Each row comes from the steps of one walk. Every step used is in the known rows, and no mark comes twice. Write the walk behind each row, first mark first.
Each row is shifted at random along 4 fixed directions that mean nothing.
Known rows
bigez > mive > digal > zade > voti > mosov: [-0.10 -1.41 -0.90 -0.36  5.11 -0.74 -2.92  3.10  0.47  0.50 -0.02 -0.26
 -0.05  0.82 -1.32 -1.40 -0.58 -2.25 -0.12 -5.28  2.34 -1.91 -2.12  2.54
  0.66 -0.66 -1.14  3.01 -4.46  0.78 -1.85  0.14 -0.21 -0.27  2.06  0.20
  0.50  1.58 -1.95 -2.38 -0.35]
vadep > bigez > mive > mosov > zuke: [-0.84 -1.25  0.13 -0.44  0.98  1.52 -1.13 -0.10 -1.03 -0.10  4.68  1.82
 -0.93 -1.37  1.74  0.09 -4.68 -0.99  2.13 -0.03 -1.33 -1.67 -1.42  4.43
  2.77 -0.10  0.07  2.28  2.62 -1.01 -0.74  0.31 -1.58 -2.06 -0.06 -0.55
  0.99  2.68 -0.53  2.94 -1.41]
voti > mosov > bigez > zuke > vadep > digal: [-1.08 -2.02  0.57  0.60 -4.34 -1.96 -0.88  1.70 -0.71  1.14  3.04  0.86
 -3.69 -2.32  2.63  0.51 -3.31  1.51  2.46  0.18  1.30 -2.99  1.39  4.13
  3.54  3.64  3.19  0.02 -3.81 -0.23  2.37  0.05 -0.38 -0.17  0.48  0.64
  4.52  3.76 -0.96  0.76  0.63]
voti > vadep > zuke > mosov > bigez > mive: [ 1.03 -0.81 -1.29  0.26 -0.33  0.02  1.14  2.19 -2.16  0.15 -0.88  0.42
 -2.67 -1.72  2.16  1.65 -2.80  1.10  0.60 -2.33  0.12 -3.12  0.13  4.96
  7.61 -0.23  3.06  1.24  0.10 -0.57  0.31  1.83 -0.33 -1.76  1.90 -0.65
  0.14  1.09 -2.75  0.38  1.66]
vadep > bigez > zuke > mosov > digal > zade > voti > zizes: [-1.39 -0.12 -0.48  0.64  0.14  0.02 -3.64  2.23 -1.17  2.21  5.06  1.22
 -2.37  0.97 -1.04  0.00 -2.17 -1.05  0.34  0.80  3.04 -4.78 -1.03  4.69
  0.69  1.41  0.50  1.36 -5.64  0.20  0.13  1.68  0.11 -0.72 -0.84  2.96
  2.32  3.35 -1.05 -3.11  1.16]
mosov > zuke > bigez > mive > digal > zade > voti: [ 2.43  1.82 -0.49 -0.29  3.72  0.39 -3.06  1.62 -0.29  2.09  0.42 -2.25
 -2.51  2.91 -1.62  0.89 -0.27 -0.48 -0.84 -1.44  4.15 -3.08 -3.49  4.89
 -1.74  0.94 -0.95 -0.13 -1.87 -0.31  0.35  1.65  1.92  0.74  2.44  2.16
  0.71 -1.25 -4.50 -4.89  3.59]
mive > digal > voti > mosov > bigez > zuke > vadep: [ 1.13 -2.86 -0.26 -1.04 -0.88  2.52 -2.55  1.21  0.44  0.44 -4.17  0.37
 -0.56  1.24  2.58 -0.73 -1.53 -1.17  4.35 -3.33 -0.52 -2.37  0.78  1.44
  2.81 -0.25  1.06  1.83 -2.42 -2.16 -0.91 -1.71 -1.84  0.09  1.00 -2.28
  2.09  3.96 -1.09  2.91 -4.98]
digal > zade > mosov > zuke > bigez > mive > zizes > voti: [ 2.28 -0.66 -0.08  0.06  1.70 -0.61 -2.27  1.54 -1.51  1.31 -0.99 -1.74
 -4.13  2.35  1.29 -0.33 -2.85 -0.79  1.90 -1.29 -0.31 -2.54  0.54  2.28
  2.83  0.66 -0.30  0.49 -4.93 -0.55  0.41 -0.75  0.26  0.27  0.51 -1.65
  2.32  2.70 -1.09  0.18  2.60]
mive > zade > mosov > zuke > vadep > voti > zizes: [ 5.45 -1.33 -3.03  0.25 -0.22  0.04 -2.23  3.21 -0.34  1.61 -1.86 -3.60
 -4.80  0.91  0.83  1.08 -1.84  2.02  1.11  0.93  1.85 -1.97 -0.86  3.15
  3.90  1.13  1.76  1.73 -1.22 -1.39  1.02  3.14  1.78 -0.95 -0.13 -0.17
  2.52  2.44 -1.76 -2.12  6.39]
zuke > bigez > mosov > digal > zade > voti: [ 4.45  0.93  1.46  0.48  3.96  0.46 -2.51  0.20  0.29  0.76  0.25 -1.87
 -1.76  1.08 -1.95 -2.21 -0.06 -1.98 -0.17 -2.80  2.61 -3.93 -2.90  2.96
 -4.26 -1.09 -1.22  1.47 -2.49 -0.80 -1.51 -1.54  0.17  0.15  1.69  2.54
 -1.01 -1.00 -1.51 -3.16 -0.08]
zade > digal > mive > zizes > voti > mosov > zuke: [ 2.49 -3.40  0.03 -1.04  4.94  1.69 -4.59  1.37 -0.88 -0.74 -5.50 -4.03
  0.60 -1.19  0.65 -1.44 -3.39 -1.56  3.73 -6.18 -0.52 -2.26 -2.26  1.64
  1.29 -1.52 -1.83  3.73  1.66 -5.55 -2.98 -0.51 -0.06 -2.39 -0.62 -2.91
 -2.46  2.32 -2.43  0.46 -2.94]
zizes > voti > vadep > zade > mosov > bigez > zuke: [ 1.66 -3.07 -2.17 -0.08 -4.40 -0.16  0.53  2.15 -1.35  1.41 -0.16  0.93
 -1.45 -3.28  1.78 -0.62 -2.72 -0.27  1.85 -2.03 -1.11 -2.64  0.74  4.60
  8.13 -0.86  2.68  4.64 -2.67  0.77 -0.33 -0.73 -1.07 -1.20  0.68 -1.78
  1.95  4.21 -0.04  3.71  0.66]
zade > digal > mive > zizes > voti: [-1.83 -1.55  0.69  0.53 -0.19  1.97 -3.32  2.31  0.03  1.39 -2.42 -0.52
 -2.52 -0.14  1.46  0.21 -2.97  0.25  3.97 -2.28  0.06 -1.74 -0.45 -1.35
 -0.08 -0.02 -1.93  0.55 -1.85 -2.16  0.72 -2.14 -0.09 -0.05 -0.12 -0.42
  2.84  2.40  0.98 -0.16 -1.40]
zuke > vadep > bigez > mosov > digal > zade > voti > zizes: [ 0.50  1.43  1.81  2.04 -3.59  1.65 -0.89 -1.03  0.96  2.48  2.48  3.69
 -5.90  0.83  1.70  0.32 -0.75 -0.28  3.28  1.58  0.39 -3.09  2.16  1.90
  1.57  0.45  2.25 -3.72 -9.11  1.21  2.71 -0.95 -1.60  1.41  0.57  3.27
  5.53  2.54  2.01  0.75 -1.63]
vadep > digal > zade > mosov: [ 3.57 -0.44  1.43  0.24  2.36  1.87 -1.08 -1.23 -1.16 -1.51 -0.49  4.80
 -2.02 -0.45  5.17  0.05 -5.55  0.46  7.00 -2.50 -4.96 -1.71  1.04 -0.38
  7.15 -1.72  0.20 -1.87 -0.37 -1.85  0.67 -3.19 -0.61 -0.37 -0.16 -1.82
  0.94  2.54 -0.51  5.40 -5.20]
mive > digal > voti > vadep: [-1.02 -1.81 -0.91 -0.63 -3.65  3.56 -0.33  2.62  0.00  1.02 -4.87  1.96
 -1.88 -0.20  4.17  1.47 -1.68  1.33  4.93 -1.58 -1.22 -1.79  1.28 -1.05
  5.21 -1.52  1.18  0.88 -1.96 -1.18  1.10 -2.15 -1.89  0.60  1.45 -2.25
  4.06  3.91  0.56  3.13 -3.31]
zizes > voti > vadep > zuke > mosov > bigez > mive > zade: [ 5.84 -3.51 -2.15 -1.41  1.04  0.74 -0.03  1.17 -1.38  0.13 -3.44 -2.83
  1.41 -2.29  0.85 -1.88 -2.45 -2.24  0.96 -6.21 -1.07 -1.81 -1.19  6.40
  6.62 -3.13  2.08  6.74  0.65 -1.00 -3.04  0.41 -0.53 -2.45  1.07 -3.84
 -3.07  1.94 -3.32  3.59 -1.78]
zuke > bigez > mive > digal > voti: [ 1.19  0.45  0.72 -1.38  0.13  4.43 -0.59  1.07  0.13  1.14 -0.28  1.58
 -2.32  1.75 -0.12  0.32 -2.52  0.16  1.32 -1.34  0.59 -1.80 -1.41  0.18
 -1.87 -0.78 -1.45  1.09 -0.80 -0.07  0.37 -2.23 -0.50  0.36  2.77  0.21
  1.84  0.60 -0.45 -0.21 -0.39]
vadep > zuke > bigez > mive: [ 1.96  3.91  0.60  1.85  3.55 -0.57 -1.55  0.36  0.72  0.94  3.53  1.57
 -2.67  2.74 -1.50  1.01  0.85 -1.16 -2.10 -1.76  3.50 -4.10 -1.41  3.75
 -2.68  1.96 -0.61 -2.24 -1.65  1.99  0.17  2.10  2.28  1.19  3.24  4.65
 -0.58 -3.14 -3.43 -4.86  1.86]
zizes > voti > vadep > digal > zade > mosov > zuke > bigez > mive: [ 1.03 -1.04 -2.01  0.64 -3.96 -1.65 -0.29  6.11 -1.59  3.17  1.46 -0.07
 -2.66 -1.12 -1.53  0.15 -0.03  0.48 -2.19 -1.89  5.21 -3.48 -0.74  5.84
  4.29  0.22  1.71  4.45 -7.02  2.06  1.36  1.69  2.14  0.29  1.99  1.73
  2.66  3.75 -1.96 -3.60  6.45]
mive > mosov > bigez > zuke > vadep > digal > zade > voti > zizes: [-2.78  0.22  0.21  2.33 -2.49 -3.54 -4.87  2.92  1.27  2.52  2.31 -2.51
 -5.35  1.95 -0.88  0.37  0.43  0.03 -1.04  1.87  5.11 -4.72 -0.57  7.00
 -1.49  5.14  1.04 -0.50 -5.75  1.17  1.85  1.50  2.22  1.71  1.38  4.19
  5.44  0.90 -0.92 -4.68  4.36]
vadep > digal > zade > mosov > zuke > bigez: [ 4.67  0.38 -1.00  1.05  3.71 -2.78 -3.54  3.96 -1.48  1.30  2.90  2.02
 -1.27  0.75 -2.37 -0.57 -0.18 -1.43 -1.12 -1.40  4.89 -5.07 -2.42  6.35
 -0.16  0.75 -1.17  2.70 -5.34  0.11 -0.98  2.07  2.91 -0.41 -0.27  3.51
 -0.27  2.22 -2.60 -5.22  2.37]
zizes > voti > mosov > bigez > mive: [-0.41 -1.59  1.00  0.94 -3.61 -2.20 -0.14  1.62  0.47  1.75  2.54 -1.42
 -2.14 -2.09  1.10 -0.92 -1.59 -1.11  0.56 -2.95  1.52 -1.32  0.98  2.75
  1.40  1.46  2.17  1.78 -3.68  1.72  0.82 -1.66 -0.32  1.30  1.35  0.32
  2.67  2.87 -0.18  1.66 -1.22]
bigez > mosov > digal > mive: [-0.75  1.84  2.91  4.09  3.67 -2.43 -3.16  0.11  1.26  0.09  0.26 -0.04
 -2.49  1.90 -0.36 -1.33  0.85 -1.45  0.20 -4.73  2.78 -1.59 -0.64 -1.61
 -4.11  0.97  0.75 -3.33 -2.22  0.19  0.98 -1.90 -0.59  1.96  2.28  4.36
  0.94 -1.72 -1.29 -4.04  0.12]
bigez > mive > zade > mosov > digal > voti > vadep: [ 1.10  0.62  0.16  1.25  3.58  0.12 -0.82  1.71  1.15  0.77 -0.69  0.19
 -3.74  2.68  0.56  0.32 -0.90  0.46  0.79 -4.17  0.53 -0.31  0.00 -0.39
  2.20  0.60  0.81 -1.09 -3.16  0.90  1.20 -0.80  0.18  0.80  3.03  0.52
  2.03 -0.57 -2.12 -1.24  2.58]
zade > voti > mosov > zuke: [-0.39 -2.60 -0.56 -1.03 -1.24  0.38 -1.42  1.61  0.05  0.18  0.38 -3.01
 -3.07 -2.78  4.36  0.52 -4.65  1.18  3.51 -1.31 -1.37 -2.05 -0.58  1.00
  7.43 -0.11  2.13  0.79  0.02 -1.27  0.56  0.33 -1.02 -0.16  0.66 -1.67
  2.35  2.91 -0.65  2.43 -0.36]
voti > vadep > zade > mosov > bigez: [ 3.37 -2.57 -3.06  0.47 -1.02 -2.10  0.16  2.58 -1.73  0.85  1.37  2.97
 -1.69 -4.78  0.02  0.28 -1.19 -0.78  0.33 -0.60  0.08 -5.18  0.01  7.16
  7.01 -0.29  2.10  5.09 -3.06  0.12 -2.37  1.38 -1.30 -2.83 -0.67  0.51
  1.08  4.16  1.26  1.09  0.12]
zade > mosov > zuke > bigez > mive > digal: [ 1.63 -3.33 -0.64 -1.34  0.00  3.84 -1.81  0.39 -1.23  0.04  2.55 -1.19
 -2.89  1.71  2.99 -0.25 -5.53  0.48  3.88  1.34 -2.79 -1.96 -1.02  2.03
  5.78  0.54  0.47  2.52  3.03 -2.21 -0.07 -0.98 -1.47 -1.93 -0.51 -1.96
  2.57  3.78  1.41  3.66  1.27]
vadep > zuke > mosov > bigez: [ 2.40  1.73  1.37  1.75  1.97 -0.46 -1.22 -1.03 -0.51 -0.10  2.05  0.78
 -3.52  2.50  2.73  1.02 -3.00 -0.69  1.70 -1.25 -0.58 -2.59  0.36  2.43
  2.56  1.61  1.71 -3.60  2.32 -0.36  0.85  0.12  0.61  0.77  1.08  1.45
  0.02 -1.28 -2.52  0.95 -2.44]
zade > voti > mosov > bigez > zuke > vadep: [ 0.07 -0.23  0.72  0.99  0.63 -1.54 -2.97  0.78  2.01  1.41  2.61 -2.05
 -3.33  0.07  0.69 -0.23 -0.40 -1.53  0.37 -2.01  2.35 -3.47 -0.29  3.76
  1.15  2.18  1.24 -0.86 -4.97  1.49 -0.39  0.11 -0.31  1.48  2.02  2.64
  1.82  0.79 -0.95 -1.63 -1.33]
mosov > zuke > bigez > mive > digal: [ 2.83 -0.79 -1.18 -1.69  1.80  2.57 -1.86  0.43 -1.04  1.20  0.00 -1.97
 -0.64  1.05 -0.19  0.25 -2.52 -0.14  0.99 -0.50  1.45 -2.34 -3.55  4.86
 -0.02 -0.15 -0.46  2.78  1.53 -1.61 -0.32  1.13  0.23 -1.43  0.83 -0.25
  0.48  0.23 -2.86 -0.99  1.63]
mosov > zuke > bigez > mive > zade > digal: [ 2.86  0.20 -0.14 -0.96  1.10  3.20 -1.39 -0.75 -0.35  1.65  0.16 -1.59
 -2.97  1.41  1.47  1.03 -3.29  1.13  3.18 -0.08 -0.41 -1.89 -2.04  2.53
  1.25  0.48 -0.03 -0.47  1.32 -1.82  1.72 -0.34  0.55 -0.61  0.94 -0.29
  2.51 -0.52 -2.41  0.53  1.30]
mive > zizes > voti > mosov: [ 1.37 -1.91 -0.66  0.25 -3.85 -0.85 -1.93  2.08  0.85  1.22 -3.98 -4.80
 -2.09  0.13  1.00 -0.21  0.08  0.89  0.77 -0.65  2.33 -2.21  0.18  1.71
 -0.06  1.18  0.55  2.87 -5.10 -0.44  0.28  0.54  0.12  0.40  0.59 -0.75
  2.17  2.66  0.51 -1.17  1.01]
mosov > digal > zade > voti > vadep > zuke > bigez > mive: [ 0.52  0.30  0.54 -0.28  3.20 -0.79 -1.21  0.95 -0.91  1.27 -0.53  1.13
 -2.14  0.02  1.39 -0.99 -2.21 -0.31  3.25 -3.16  0.12 -2.94 -2.34  4.53
  2.59 -1.58  0.04  0.47 -5.81 -0.99  0.27 -0.67  0.24  0.13  0.49 -0.07
  1.65  0.14 -2.94 -0.01 -1.30]
zizes > voti > mosov > bigez: [ 2.47 -0.65  2.03  1.03 -1.30 -1.14 -0.56 -1.10  0.98  0.41  0.13 -2.23
 -1.48 -1.99  2.40 -0.89 -1.34 -1.72  2.15 -4.35 -0.44 -1.15  1.25  1.98
  1.47  0.43  1.93 -0.07 -1.14  0.21 -0.19 -2.79 -0.57  1.51  1.46 -0.47
  0.33  1.38 -1.17  3.42 -4.90]
vadep > zade > digal > voti > zizes: [ 3.54 -0.58 -0.72  0.60  2.43  0.30 -1.46  0.46  0.03 -0.01 -1.93  4.15
 -1.98 -2.31  0.29 -0.49 -2.34 -1.29  4.12 -3.14 -2.24 -4.73  0.28  0.64
  4.35 -1.24  0.12  0.77 -2.47 -2.38 -2.03 -0.86 -0.31 -1.17 -0.97  0.64
  0.38  2.38  0.48  2.50 -5.02]
mive > mosov > bigez > zuke > vadep > zade: [-0.80  0.27 -0.20  2.05 -1.78 -3.16 -3.21  1.95  0.67  1.34  1.44 -1.74
 -4.65  0.83  0.22  0.32 -0.58  0.23 -1.19  1.55  3.47 -2.74 -0.83  5.64
 -0.69  4.09  0.87 -0.45 -0.77  0.54  1.64  0.89  1.50  0.99  1.63  2.54
  3.91 -0.15 -1.89 -2.50  4.14]

Which walk is each row?
[ 0.86 -1.02 -0.69  0.32  1.86 -0.55 -2.16  2.34 -0.28  2.06  5.48  2.23
 -1.07 -0.57 -1.26 -0.26 -1.50 -2.17  0.70 -1.66  2.17 -3.67 -0.80  5.16
  0.49  1.03  0.07  3.06 -3.52 -0.19 -1.23  1.42 -0.27 -1.43 -0.42  1.61
  1.64  3.77 -0.95 -0.78 -0.95] | vadep > bigez > mive > zade > digal > voti > mosov > zuke
[ 1.86  0.86  1.53  0.76  1.48 -0.31 -1.37  1.13  0.39  0.11 -4.47 -0.96
 -3.43  2.27  1.11  0.81 -0.54 -1.00  0.67 -4.93  1.72 -2.51  2.09  0.20
  1.36  1.22  2.05 -2.26 -4.17 -1.91 -0.12  0.91 -0.32  1.49  2.77 -0.09
 -0.30  1.69 -4.02 -0.91 -1.12] | digal > voti > mosov > zuke > vadep > bigez > mive > zizes
[ 1.60 -1.52  0.54 -0.79 -1.38  1.02 -0.51  1.31 -0.22  0.58 -3.90 -0.71
 -3.41  0.01  3.15  0.48 -3.51  0.04  3.13 -3.99 -1.42 -2.10  2.53 -1.56
  4.07  0.38  2.61 -0.23 -2.00 -2.03  0.80 -1.00 -1.12  0.76  1.59 -2.67
  2.42  3.25 -2.00  2.91 -1.62] | digal > voti > mosov > zuke > bigez > mive > zade
[ 3.54 -3.05 -2.88 -1.16 -0.14 -1.91 -2.12  2.21 -0.66  0.97  3.35  3.26
 -1.43 -3.82 -0.68 -1.41 -3.55 -1.78  1.02 -1.44 -0.52 -5.11 -1.50  4.84
  6.19 -0.55  1.26  5.01 -3.19 -0.20 -2.55  1.55 -0.78 -1.95 -0.93  0.47
  2.09  4.51  0.97  1.58 -1.17] | vadep > zade > voti > mosov > zuke > bigez > mive
[-1.68 -2.63 -0.57  0.62 -1.60  2.20 -1.80  3.17 -0.04  2.64  0.81  1.07
 -1.93  0.16  0.28 -0.70 -1.23 -2.00  2.51 -1.54  1.19 -5.24  1.26  1.30
  3.19  0.00  0.17  2.76 -5.89 -0.68 -0.57 -1.17 -1.18 -1.02 -1.17  1.48
  3.48  4.90  1.92  0.51 -3.51] | zade > digal > voti > vadep > bigez > zuke > mosov
[ 3.52  0.11 -1.76  1.48  2.88  0.27 -5.19  1.54  0.99  1.34 -0.62  0.46
 -1.02  3.57 -2.21 -0.93  1.38 -2.03 -1.95 -2.90  4.44 -2.95 -0.74  2.98
 -1.00  1.57 -0.24  0.69 -6.10  1.82 -0.15  2.28  1.34 -0.01  1.82  3.25
  0.45  0.01 -3.56 -5.88  3.72] | bigez > zuke > vadep > digal > mive > zade > mosov
[ 3.06 -1.39  0.46 -0.29 -1.64  1.48 -0.94 -0.20 -0.49 -0.06 -6.11 -2.14
 -2.58  1.10  3.53  0.52 -2.53  1.68  4.98 -1.77 -2.25 -1.90  0.59  3.20
  4.73 -0.33  0.77  1.04 -2.74 -2.52  0.04 -1.73 -0.66 -0.37  1.35 -3.38
  0.72  2.18 -0.69  3.25 -1.39] | mive > zizes > voti > vadep > digal > zade > mosov > bigez
[ 2.94  3.12  0.04  2.47 -0.82 -0.85 -1.95  0.99  2.26  2.74  0.33 -0.54
 -7.00  2.14  2.82  3.16  0.50  2.18  2.02 -0.51  1.13 -2.18  1.21  0.78
  3.23  2.15  2.21 -5.70 -3.29  1.79  3.69 -0.54  1.77  3.30  3.24  2.54
  5.04 -1.78 -1.77 -1.81  1.41] | mive > zade > voti > vadep > zuke > mosov > bigez
[ 0.02 -3.55 -1.01 -0.92 -3.40 -0.28 -3.85  2.21 -1.75  0.99 -4.47  1.19
 -1.89 -1.27  1.11 -0.24 -4.67 -0.41  2.37 -2.85 -0.64 -1.68  0.84  1.78
  1.71  0.63  0.80  3.30 -3.35 -1.83 -0.38 -0.07 -1.61 -0.87  0.24 -3.28
  2.71  4.92 -0.20  1.11  0.63] | digal > mive > zizes > voti > mosov > bigez > zuke > vadep > zade
[-0.57 -1.39  0.87  0.58 -0.28  1.22 -1.15  1.77 -0.40  0.50  0.74  0.46
 -4.54  3.48  2.12 -0.35 -2.92  0.84  2.94 -0.42 -0.78 -3.13  0.34  1.60
  4.34  1.43  1.21  0.51 -3.29 -1.60  0.56 -0.77 -0.75 -0.11  0.54  0.14
  2.95  2.89  0.84  1.07  1.43] | zade > mosov > digal > voti > vadep > zuke > bigez > mive > zizes
[ 3.47 -0.93 -2.21  0.34 -1.05 -0.38 -3.11  1.17 -0.65  2.54 -1.54  0.75
 -2.86  0.60 -0.41  0.40 -0.83 -0.73  1.05  0.58  2.29 -3.45 -1.01  4.89
  1.73  0.94  0.81  1.00 -4.86 -1.09  0.56  2.75  0.35 -0.78 -1.02  1.33
  3.29  2.22 -1.06 -1.74  1.58] | mosov > zuke > vadep > zade > digal > mive > zizes
[-1.68 -2.06 -1.81  0.11 -2.89  0.75 -2.27  2.42 -0.82  1.66 -1.51  0.89
 -1.92  0.76  0.57 -0.85 -2.76 -0.29  0.41 -1.34  2.74 -2.10  0.03  1.85
  2.32  0.75  1.62  1.59 -5.62  0.64  1.23  2.09 -0.68 -0.68  0.59  0.97
  3.48  3.47 -2.31 -2.21  3.00] | bigez > zuke > vadep > voti > mosov > digal > mive
[ 5.23 -2.85 -2.24 -0.86  4.15 -0.49 -3.07  3.53 -0.04  1.12 -3.87 -4.10
 -0.57 -0.92 -0.14 -1.27 -1.24 -0.59  2.17 -4.29  1.57 -2.66 -1.92  3.72
  1.08 -0.21 -0.56  4.85 -1.01 -2.98 -1.76  0.63  1.38 -1.92 -0.14 -2.32
 -0.77  1.48 -4.00 -1.01  0.80] | mive > zade > digal > voti > mosov > bigez > zuke
[ 0.31  0.99  1.26  0.99  1.69  1.04 -1.01 -0.74  1.33  0.39 -3.18  0.75
 -1.99  2.99  0.76  0.15 -0.55 -0.24  2.06 -4.53 -0.38 -1.15  0.58  0.45
  1.34 -0.02 -0.01 -1.43 -5.80  1.08  0.59 -1.67 -0.53  1.01  3.33  0.18
  1.40 -0.41 -1.15  0.05 -1.58] | bigez > mive > zizes > voti > vadep > digal > zade
[ 0.26 -1.75  0.33 -0.03  0.30 -0.50 -2.28  2.80 -0.95  2.19  3.04 -0.37
 -3.47  2.55 -0.31 -0.79 -3.78 -1.70  0.15 -0.65  1.87 -1.95 -1.00  2.95
  0.48  0.92  0.49  1.64 -2.53  0.68  0.22 -1.68 -0.68  0.32  0.00  0.83
  3.21  2.74  0.68 -0.27 -1.17] | zuke > mosov > bigez > mive > digal > zade > voti
[ 3.14 -2.70 -0.37 -1.26  0.36  0.68 -2.14  2.47 -0.88 -0.11 -1.93  1.91
  0.34  0.18  0.02 -1.07 -2.96 -0.68  2.23 -3.72  1.03 -4.29 -0.89  3.63
  2.77 -0.30  0.79  4.39 -3.23 -2.55 -1.75  0.96  0.08 -1.47  0.16 -0.48
 -0.33  4.19 -1.77  0.33 -2.45] | vadep > digal > voti > mosov > zuke > bigez > mive > zizes
[-1.71 -0.99  0.69  0.03 -2.70  1.01 -1.60 -1.21 -0.27  2.27  1.92  2.34
 -3.46  0.82  2.30  0.41 -4.02  0.19  5.06  1.48 -1.34 -3.38  0.53  6.10
  2.13  2.57  1.60 -0.69 -5.76  0.71  1.59 -1.47 -1.44 -0.13  0.27  0.25
  4.53  1.87  0.06  2.62 -1.79] | mosov > bigez > zuke > vadep > digal > zade > voti > zizes
[ 1.05 -1.32 -0.09 -0.40  0.48  0.40 -2.23  0.30 -1.22  1.22 -1.72  0.58
 -1.90  0.79  0.52 -0.45 -3.81 -0.34  3.02 -1.58  0.00 -1.86 -1.47  6.23
  0.54  1.46 -0.02  1.58 -1.46 -1.59 -0.25 -0.73 -0.48 -1.17  1.09 -1.46
  0.52  0.85 -3.12  1.01  0.51] | mosov > bigez > zuke > vadep > zade > digal > mive > zizes > voti
[-0.55 -0.46  0.03 -0.04 -6.30  0.73  0.93  3.08 -1.29  2.93  1.35  3.32
 -5.72 -0.47  1.84  0.66 -2.94  2.09  1.85  1.91  2.00 -0.85  1.18  3.07
  3.49  0.40  1.96  0.02 -9.05  0.73  4.05  0.67 -0.40  0.43  0.74 -0.03
  6.20  4.63 -0.23  0.41  3.62] | zuke > vadep > bigez > mive > zizes > voti > mosov > digal > zade
[ 0.55  0.01 -0.13 -0.10  4.34  0.92 -1.97  1.67 -1.58  0.31  4.64  2.89
 -0.96  0.73  0.07  0.33 -2.99 -1.27  1.54 -1.41  0.78 -2.16 -2.11  5.01
  1.97 -0.12 -0.95  1.68  0.02 -1.00 -1.24  0.74 -0.46 -1.51  0.71  0.34
 -0.27  2.76 -2.30 -0.20  0.10] | vadep > bigez > mive > digal > zade > mosov > zuke
[ 6.54  0.53 -1.53  0.87  2.64 -1.53 -1.28  2.10 -0.21  0.78 -0.73  1.74
 -3.73  1.29 -2.63 -0.60  0.18 -1.12 -2.28 -0.83  3.46 -2.41 -1.52  5.80
  0.54  0.55  0.06  1.56 -5.09  0.44 -1.27  2.54  0.88 -0.80  1.41  2.17
 -0.70  0.57 -1.96 -3.31  3.83] | zuke > vadep > zade > mosov > bigez > mive > zizes
[ 5.32  2.46 -0.59  1.56  3.38 -0.30 -0.71  0.37 -0.38 -0.53 -2.83  1.16
 -4.26  0.30 -0.13  2.29  0.55  1.23 -0.13 -3.21  0.76 -4.06 -0.08  3.54
  5.44  0.46  1.57 -2.17 -1.39 -1.39 -0.52  1.34  0.87 -0.40  3.56  1.89
 -0.92 -0.88 -3.34 -2.47  2.68] | voti > vadep > zade > mosov > zuke > bigez > mive > zizes
[-1.39 -3.53  0.17 -0.21 -4.65 -1.63 -2.32  1.98 -1.27  0.98  0.94  0.67
 -3.06 -2.07  2.40  0.22 -4.28  1.22  3.08 -0.33  0.61 -3.20  1.37  4.30
  3.13  3.51  2.75  1.69 -4.08 -1.52  1.39  0.26 -1.08 -0.96 -0.10 -0.97
  4.52  5.14 -0.29  1.07  0.36] | voti > mosov > bigez > zuke > vadep > digal > mive > zizes
